Below is a small trained network, with its code and all its weights. Each question gives an input and a class and asks what happens when units are switched off, that is, made to give their printed mean instead of their output.

import numpy as np


def w(rows, s, z=0):
    codes = np.array(rows[::2]) - 128.0
    scale = np.full(codes.shape[1], s)
    scale[-1] = z or s
    return codes * scale


def f(y):
    return np.maximum(y, 0)


def log_softmax(a):
    a = a - a.max(-1, keepdims=True)
    return a - np.log(np.exp(a).sum(-1, keepdims=True))


def net(x, mask):
    res = np.array(x, float).reshape(1, 6) / 4 @ E
    y = f(res @ A[0][:, :-1].T + A[0][:, -1])
    res = res + np.where(mask, y, B[0][:, -1]) @ B[0][:, :-1]
    return log_softmax(res[-1] @ U[:, :-1].T + U[:, -1])


A, B = {}, {}
E = w([
[95,86,145,192,71,92,73,227,99],'x0',
[128,136,91,183,184,36,110,106,228],'x1',
[147,148,179,206,199,101,113,149,191],'x2',
[197,4,117,146,122,165,149,74,188],'x3',
[244,80,83,66,107,104,1,133,144],'x4',
[153,138,196,104,211,99,182,226,94],'x5',
],0.009)
A[0] = w([
[131,178,18,72,133,76,124,83,125,252],'N1',
[114,104,118,95,11,169,117,140,75,192],'N2',
[115,160,222,162,109,122,150,170,111,221],'N3',
[168,141,130,52,174,77,124,77,149,114],'N4',
[186,121,125,91,121,164,174,62,172,127],'N5',
[64,155,148,158,106,86,119,148,189,142],'N6',
[106,130,57,106,133,85,118,46,162,49],'N7',
[112,160,209,91,169,96,152,248,1,163],'N8',
[107,89,108,107,23,207,163,138,46,127],'N9',
[203,86,126,80,117,185,93,122,163,100],'N10',
[108,102,96,84,21,204,96,126,38,133],'N11',
[91,108,141,169,164,189,176,60,155,80],'N12',
[155,29,152,131,104,185,176,94,162,123],'N13',
[155,145,122,129,211,84,83,99,137,149],'N14',
[9,232,130,186,134,40,115,219,124,180],'N15',
[187,214,105,28,190,118,46,118,86,157],'N16',
[218,52,111,111,132,63,8,193,131,165],'N17',
[117,187,96,122,111,134,93,140,65,152],'N18',
[95,161,36,60,108,61,151,102,133,184],'N19',
[183,100,116,105,101,72,64,174,149,167],'N20',
],0.0088,0.0046)
B[0] = w([
[123,129,123,39,162,141,183,172,165,189],'N1',
[167,162,108,106,237,135,80,92,149,201],'N2',
[118,128,64,119,136,105,156,138,92,194],'N3',
[140,107,125,135,180,142,107,159,183,164],'N4',
[159,114,148,138,78,120,111,145,140,170],'N5',
[159,160,81,132,173,109,123,130,80,166],'N6',
[109,127,87,99,121,110,160,198,163,161],'N7',
[95,145,203,82,34,107,211,181,160,249],'N8',
[137,211,156,78,180,167,104,106,135,201],'N9',
[108,89,73,132,161,112,107,124,103,175],'N10',
[195,228,130,106,255,164,75,29,100,209],'N11',
[187,154,151,148,104,129,112,104,74,163],'N12',
[173,197,183,97,99,117,160,118,119,173],'N13',
[148,125,162,144,149,144,86,106,144,169],'N14',
[91,173,103,118,102,21,185,78,32,233],'N15',
[149,172,190,70,110,184,141,173,178,200],'N16',
[164,81,73,187,113,94,42,129,117,226],'N17',
[148,161,168,81,140,142,126,118,106,175],'N18',
[113,120,74,81,145,96,163,169,125,174],'N19',
[195,102,80,189,124,132,61,112,90,190],'N20',
],0.0097,0.017)
U = w([
[144,134,179,153,44,121,135,124,114,112],'0',
[79,128,132,153,130,117,163,131,108,3],'1',
[137,142,97,143,154,102,115,82,77,134],'2',
[75,103,134,131,121,164,122,113,132,20],'3',
[147,162,158,106,177,195,99,112,151,176],'4',
[147,6,93,171,132,130,95,159,158,178],'5',
[114,149,156,68,104,128,204,175,130,184],'6',
[79,108,148,120,123,161,120,95,116,66],'7',
],0.016,0.0045)

Each question gives the input, the list of numbers given to net, and the class t.
The units are the neurons (one row each of A and B). Each row of codes is followed by its name. A weight is (code - 128) times the scale printed after its matrix; where a second scale follows, it is the last column's (A, B and U).
mask holds one flag per neuron, in row order. A switched-off neuron (its flag False) gives its mean, the last column of its row in B, instead of its output. The means were averaged over made-up inputs and are rounded, as every weight is.
A unit's drop is (log p(t) with every unit on - log p(t) with that unit switched off) / (log p(t) with every unit on - log p(t) with every unit switched off).
The circuit of an input: a set's keep is (log p(t) with only the set's units on - log p(t) with every unit switched off) / (log p(t) with every unit on - log p(t) with every unit switched off). Starting from the 12 units with the biggest drops (on a tie, the unit counted first), units are removed one at a time, each time the one whose removal leaves the highest keep (on an exact tie, the one counted first), for as long as the keep stays at least 0.8.
circuit, biggest first: the units of the circuit, biggest drop first
unit that matters most: the unit with the biggest drop
top k neurons: the k neurons with the biggest drops, biggest first
drop when u is switched off: that unit's drop, to one decimal
input [-2,-4,4,1,-5,-3], class 0: circuit, biggest first => (N11, N1, N12)
input [8,6,5,8,-3,-8], class 5: circuit, biggest first => (N11)
input [3,4,-5,0,4,-5], class 5: circuit, biggest first => (N15, N17)
input [-8,4,1,0,3,-4], class 6: top 3 neurons => (N11, N7, N1)
input [-3,-7,-4,1,-5,5], class 4: top 4 neurons => (N11, N9, N15, N2)
input [2,5,-6,-6,-1,-4], class 6: top 3 neurons => (N1, N17, N20)
input [-3,8,4,2,1,7], class 5: top 2 neurons => (N11, N9)
input [-7,4,2,4,-3,-7], class 6: top 2 neurons => (N11, N7)
input [4,3,4,3,-6,4], class 1: top 2 neurons => (N16, N1)
input [2,-1,-5,-6,6,3], class 4: top 2 neurons => (N11, N2)
input [-4,-2,2,7,-1,5], class 0: top 3 neurons => (N11, N2, N9)
input [-4,6,7,-5,0,-8], class 6: drop when N1 is switched off => 0.5
input [3,-7,-3,-5,-4,-7], class 4: drop when N13 is switched off => 0.0
input [0,3,-2,5,-3,0], class 0: drop when N11 is switched off => 0.4
input [6,-2,6,-2,6,-4], class 5: unit that matters most => N17
input [-7,2,7,-1,6,1], class 5: drop when N11 is switched off => 0.3
